Rows with their classes:
[-12.4  -3.9   4.7 -15.1  10.2  -3.0  -5.3 -44.9  14.4  -9.2 -11.7 -27.3
  40.9  -1.7  14.5  -5.2 -10.1  -3.4   5.6   7.8   0.2  -4.9  15.9   5.5
   6.2  -8.5  -6.1 -19.2   6.4  -4.8   4.7   5.2 -26.0  -3.7  11.8  -7.9
  -8.0  -3.9   4.2   9.0  -7.9  -1.9  24.0  -4.9 -36.4   5.4   7.7  10.5
  -5.5   0.1 -25.0 -10.3 -16.8  -3.9  -4.5  -2.5  12.0  13.4  17.5   1.8
   2.8  15.4] : K
[-23.8  -8.8  -9.0   6.4   4.4  -0.1  15.1 -56.9  -7.5  11.5   5.2 -26.8
   6.1  26.5   4.4  -4.0  -4.3   5.7   2.7   6.6  15.3  -1.4 -23.3  -1.4
   8.1   9.2 -12.3  -4.5  11.0  11.9 -21.7  17.0  15.9 -15.3   7.7  -3.1
  -5.6   5.8  13.3 -12.4   1.0   4.5 -18.1 -22.7  32.7   8.7  -6.6 -12.8
  13.2  -5.5 -17.2 -22.7  -9.8  31.1 -61.7   5.1 -16.2   2.5 -36.8   0.8
  12.7  14.0] : N
[ 13.6 -13.7  -0.2 -33.3  14.8   2.6   6.6  10.8   9.4 -25.1  -6.0  89.0
  26.5  16.7 -15.0  -9.2   5.5  -2.2   8.8  -2.6 -14.1   8.0 -26.0 -21.4
   2.6  -2.0  38.0  24.5  -3.2  19.2  39.6  -2.0 -11.0 -76.1   9.1   9.9
  -9.7 -10.4  -6.2  17.7  11.3   4.8  26.9 -21.0 -56.5  -5.4  -1.6  -0.6
  13.2  62.2 -44.2  24.9   8.3  -9.5  32.0  -2.5  18.6  12.9   7.7 -15.9
  -5.0   9.0] : V
[-15.4 -32.2 -19.4  10.1  -6.4  -1.2  21.9 -19.9  -6.0   7.2  10.9 -20.4
  17.8  23.5  -2.5   4.0  13.0  13.1 -15.2  -0.4   6.0   4.9 -23.1  -6.2
  -5.6   0.5 -14.3  50.0  -4.0 -24.6  24.2   8.0  12.4   1.1  -0.6   7.3
  22.5   3.4   3.0 -16.0   1.4   5.7  -8.5   0.0  24.1  14.1   4.6   0.7
  31.8 -26.0  23.7  -1.7   2.7  29.8  -2.6   5.5 -21.4  -5.8 -28.0   2.0
   8.7 -11.5] : N
[ -0.5  13.1   8.8 -25.0  12.4  -2.5   5.8 -26.9  11.9 -20.5  -6.4  21.3
  21.3  32.1 -11.2  -2.4  -2.3   1.4   2.9   4.7 -10.6   4.3 -10.6  -1.8
  -2.5  -1.8  19.7  -2.9  -5.2  22.6  21.8  -4.4  -2.5 -29.0   9.2  -1.3
 -11.9  -5.2   5.4  15.1 -18.9  -2.1  -0.2 -13.0   3.5   0.8   4.5   1.8
  -9.2  30.0 -48.2   4.7   9.6 -11.5 -28.5   1.1   5.0  15.1 -18.0  -3.5
  -4.2  16.3] : T
[ -9.1 -42.3 -22.2  13.8  -6.0  -3.7   3.1 -10.8 -19.0   5.1  14.5  -7.5
  20.6  17.1 -13.9  -3.1   9.8   4.5   0.9   2.0   5.0   1.9 -19.0   1.8
  -2.4  11.6 -16.8   0.3  -6.7  -2.0  42.1   4.0  26.0 -17.5  -0.1  -8.2
  10.2   4.6  -6.9  -8.9   2.5   6.6   5.5  -5.1  15.9  14.6   9.1   0.6
  22.5 -14.9  46.2 -13.1   3.5  18.1  28.2  -0.7 -29.2  -6.8  14.8   5.1
  17.0 -18.0] : N
[-12.9 -19.3 -12.7  10.8 -20.4  -0.5   3.9 -21.4  -8.7 -15.4  19.0   9.8
  18.7  25.7   1.0   3.0  -2.2   2.5   3.1  -8.4   7.1   6.4 -46.3  -1.1
   0.3  -3.0   3.6  -2.3  -4.3   8.9  22.9   3.2  23.2 -29.8   5.8  -2.1
   8.9   2.5   4.1  -9.1  14.6  11.1   8.9 -25.8  -1.5  -0.6  34.8   6.9
  29.4   1.8   7.6   7.0  -6.2  33.1  -0.5   3.5 -18.4  -6.3  -3.5 -13.5
   7.9  -3.5] : N
[ 17.4  17.1  12.7   0.0  -5.2   7.0 -22.6  56.5   3.1  15.8 -12.6   3.4
 -31.9 -31.4   9.1   2.9   0.5   1.5   6.2  -5.5 -13.9   4.4  25.7   8.3
  -3.4   6.0  23.9  21.4  14.5   6.3 -21.8  -2.6  21.4  33.0   2.4  -2.1
   7.4  -6.4  20.0   2.5  -3.1  -4.1 -19.0  27.1  23.4 -13.3  -0.4  -8.6
 -22.4 -15.4   4.0 -10.5  -5.5 -22.9  35.4  -5.7  -1.6   8.0 -14.5  -2.0
 -12.6 -17.5] : F
[  6.1 -45.1  -9.7  34.5  -1.5  -6.5 -10.2  31.3   8.3  10.8  -0.3 -17.8
 -10.1  -7.2  -5.5  18.0   9.6   1.5 -38.7  -0.7 -15.5  -8.4  34.1   0.5
  -4.7   5.1   7.7   8.7   1.9 -22.2 -17.8   6.3 -19.5  25.5  -3.3   3.3
  -3.2  -5.8  -4.2   2.9   7.5   2.6  30.2  38.0  13.7  18.9   9.4   1.0
 -30.3 -23.3  12.9   4.9  -3.9 -18.6  50.6  -9.0   2.1  -4.4  21.8  13.2
 -14.9 -21.1] : F
[ 12.3   1.2  -6.8 -12.7   7.2   1.0  15.0 -20.5  23.5 -11.1   3.7  10.4
  16.5  15.7 -30.9   1.8  -6.4   5.0  -2.5  12.7  -5.4   5.5 -21.3  -0.6
   1.5  -0.5  -0.7  -0.6  -6.7  -1.9  13.0   5.6  -9.8 -35.0   0.5  -3.3
 -17.8  -8.7  -0.2   0.0 -13.2  -2.5  -3.6  -4.6  20.8   2.7  -2.9  -1.5
   4.2  31.6   4.1   7.7  25.5  15.2 -54.2  -1.3   5.8  14.0 -35.1  19.9
   8.3  15.2] : T
[ -6.1 -33.5 -29.7   6.0  -6.9   1.8  -0.4 -35.9 -12.6  17.3   7.0 -14.0
  14.3  24.1   2.3   7.0   3.7  12.0 -16.3   8.5   3.2   2.2 -18.4   5.7
   3.1   6.2 -16.5  -4.5   2.8  -7.3  27.4  -2.7   7.0 -18.6   0.5  -4.0
   6.2   1.9  10.5 -15.1   6.5  12.8   5.8  -5.1  26.5   9.2  14.6   0.3
  14.0   3.3  24.0   3.6   5.0  26.6 -23.2   4.8 -14.7   3.5 -37.4  14.5
   6.1  -4.0] : N
[-10.6 -39.5 -24.4  -8.0  -1.3   3.9  15.2 -21.8  -7.7  -7.8  17.4 -18.7
  30.4  29.7   8.1  -8.2  -4.1   6.6   9.3  -6.8   3.6   4.6 -25.5   9.2
  -8.2  -2.8 -23.2  -8.0   6.7  -8.3  36.8  -8.0  36.8  -8.3   8.4  -1.9
  16.2  13.1  -6.0 -13.3  -4.8   6.0  -1.7  -4.9   4.5  19.3  -2.8  -0.1
  31.8 -22.8  38.1  -7.4   8.9  26.7  17.7   8.9 -29.1 -11.4 -19.8   1.8
  30.1 -15.4] : N
[ 14.8  21.5  26.6  -3.1   7.2 -12.2  -6.0  20.4  28.7 -11.6 -21.6 -10.4
 -13.9 -18.4  15.9   4.0  -0.2 -24.8  10.9   5.5  -3.7  -6.6  45.4   3.7
  -9.9  -6.0  19.9   3.7  13.5  -4.5 -41.8  -1.0 -18.0  19.9  12.8   4.8
  -7.7 -28.6   5.9  13.6  -2.8  -8.5   4.4  20.1 -44.0  -2.5  12.6  -1.2
 -12.2   0.4 -38.6   1.4   0.2 -20.3   5.7 -15.0  20.2   1.6   0.0 -11.1
 -12.8  21.8] : K
[ -9.5 -39.8 -20.5 -17.4   1.6  -2.7  20.4 -29.2   4.2  -6.4   9.5   1.2
  41.0  23.5  -3.6  -7.1   4.6  18.7   2.8   0.0  -5.9  -2.6 -13.9  -3.1
   0.3  -3.9  -1.9   1.6 -10.4 -21.3  40.5   6.8   8.2 -19.0   3.8  -6.1
  -0.3  -0.4  12.8 -11.7   3.8   1.3   6.8  -5.6  -4.8  22.3   1.0   2.5
  23.2   4.2   5.8   1.0   1.4  20.0   7.0  10.3 -16.2   4.5 -26.8  -4.2
  -3.3   1.2] : N
[ -8.5 -27.2  21.5 -21.0   3.3   6.2   5.1 -21.9  26.2 -11.5  -6.7 -27.0
  17.1   1.1   6.0  -7.3 -34.4   1.5  -1.9  -5.0   0.2   0.1  27.1   0.0
  -0.5  -2.5  20.6   1.2  -4.3   7.3   1.0  -4.2 -19.5  -6.9  12.9   4.1
  -5.7 -10.2   0.4  16.7   1.2 -12.3  22.4  13.5 -20.0  20.4   8.6  -6.6
  -9.8  12.2 -59.7   2.5   6.0  -5.3   2.8  -6.7   9.4  -5.6  -6.3   2.2
 -11.2  19.1] : K
[  2.3 -10.4  -6.8 -16.1  18.2   2.4   3.1 -14.9 -14.8   3.2  -0.1  20.6
  20.0   2.1 -41.2  -8.1  -4.1   0.9   7.2   1.2 -17.0   2.6 -28.1 -10.0
   7.8   6.6 -20.8 -16.9 -77.9  27.6  30.9   9.7  -7.7 -45.2   1.4  -2.4
 -11.7  -7.7  -2.6  -4.8   4.5  11.0  28.0 -15.7  -4.4  -2.7  -1.8   0.8
   9.8  46.5 -14.4  19.1  -4.3  21.5 -36.6  21.3   8.2   7.5  14.0   6.1
  14.9  -2.2] : V
[-12.2   6.1  14.0 -28.9   4.7  -9.4   1.9  -9.6  36.9 -13.0  -6.3 -41.9
  17.5  -4.7  36.0  -7.9   5.5 -15.3   7.4  -3.5  10.7   0.8  38.4  -1.5
   0.0  -3.7   9.9   0.3   5.0  -0.2  -6.6   0.2  -6.0  12.3   5.7   4.4
 -11.0   5.7   0.0  30.4   4.8 -18.5   9.1  14.8 -16.7  20.0   5.9 -21.9
  -4.4 -12.8 -50.1   0.0   8.4 -19.6  14.3  -6.2  -6.5   7.6  14.3 -11.1
 -16.0   8.7] : K
[  1.4 -16.1  19.0 -15.4  10.3  -6.2   1.6 -19.2  21.3  -8.9  -9.3 -23.3
  12.7  -0.4  14.4   4.2  -0.1  -7.7  11.0   8.2  -9.4  -6.2  15.0   7.6
  -6.0   6.4  21.9  21.2  -3.8  11.4 -10.9   2.4 -20.9  -5.5  10.5   3.7
 -17.0  -3.8  -0.5   8.5  -4.4  -7.6  26.0  13.3 -32.8   7.4  -2.6  -5.6
 -11.1  21.5 -65.9   8.4  26.6   2.2 -10.5 -14.9  15.9  -4.5 -10.6   1.6
 -18.1  19.1] : K
[ -5.5   0.7   0.0 -20.0   9.1   5.4   7.0 -15.6  31.9 -23.7  -7.6 -19.9
  20.3   4.7  40.8  -4.6   3.5  -0.9   8.7 -10.1  -2.3  -4.6  24.8   6.0
  -4.1 -10.2  18.2   9.1   1.0   2.0  -3.0  -2.7 -13.2  10.2   7.4  -0.6
 -12.8  -6.0  17.4  17.8   3.6   0.0   8.2  14.0 -46.5  11.1   3.4  -4.1
   9.6  -0.4 -43.2  -1.7   0.4   1.0   9.1  -3.2 -26.4   1.0 -15.2 -12.6
 -14.7  14.6] : K
[ 17.3   0.8  25.7 -14.4  -8.7  -1.7  -5.1  15.3  22.5 -18.3  -7.1  10.3
  -5.8 -10.2  19.4  -2.0   8.6  -3.6  12.6  -5.5  -9.9  -9.4  20.0   3.2
   2.7   3.6  36.9   2.5  -2.4  17.6 -18.0   0.0  -9.4  19.5   8.2   7.9
 -14.9  -5.2  -7.7  23.0   6.1  -8.0  29.0   9.1 -30.1  -3.6   1.6  -3.2
  -7.3  28.3 -48.2  12.8  13.4 -25.9  39.9 -20.4  13.1   0.6  -3.1  -9.3
 -19.0  13.2] : K
[  4.9 -16.2 -32.6  -7.4  11.2  -3.5   6.8 -30.4 -17.9 -31.6  10.0  13.3
  54.0  17.3 -41.0 -12.7  -4.8  -5.6  11.9  -1.5  -8.0  12.8 -52.6   0.7
   7.1   3.0   2.7  -7.3 -10.4  13.6  67.8   0.8 -17.3 -39.2   7.2   3.2
 -18.2  -0.3 -10.7   4.2   9.1   0.5  41.9 -23.4   8.7   7.6   7.5  -1.1
   6.7  26.5  -8.7  14.6   1.2  14.4   5.3  12.8  18.1  26.6  48.3   2.6
  17.1  -2.2] : V
[ -9.2 -69.1 -32.4  11.7 -18.4  -4.3 -34.4  12.0 -16.2  24.5  22.3 -30.8
  14.6  -1.7 -19.2   3.8   8.5  -6.1 -14.0   9.2   5.1  -1.1   9.4  -6.0
   0.5  -9.3 -13.3  -4.3  -2.0  -4.9  38.1  13.9 -15.2  16.5 -13.7 -10.9
   5.8  -3.7  -2.1  24.6  13.9  23.7  62.7  28.2  23.5  30.9   7.5   7.4
 -43.1 -37.6  39.2  14.6   8.3 -19.9  75.5   0.4 -27.6 -20.0  85.3  20.5
 -15.0 -45.3] : F
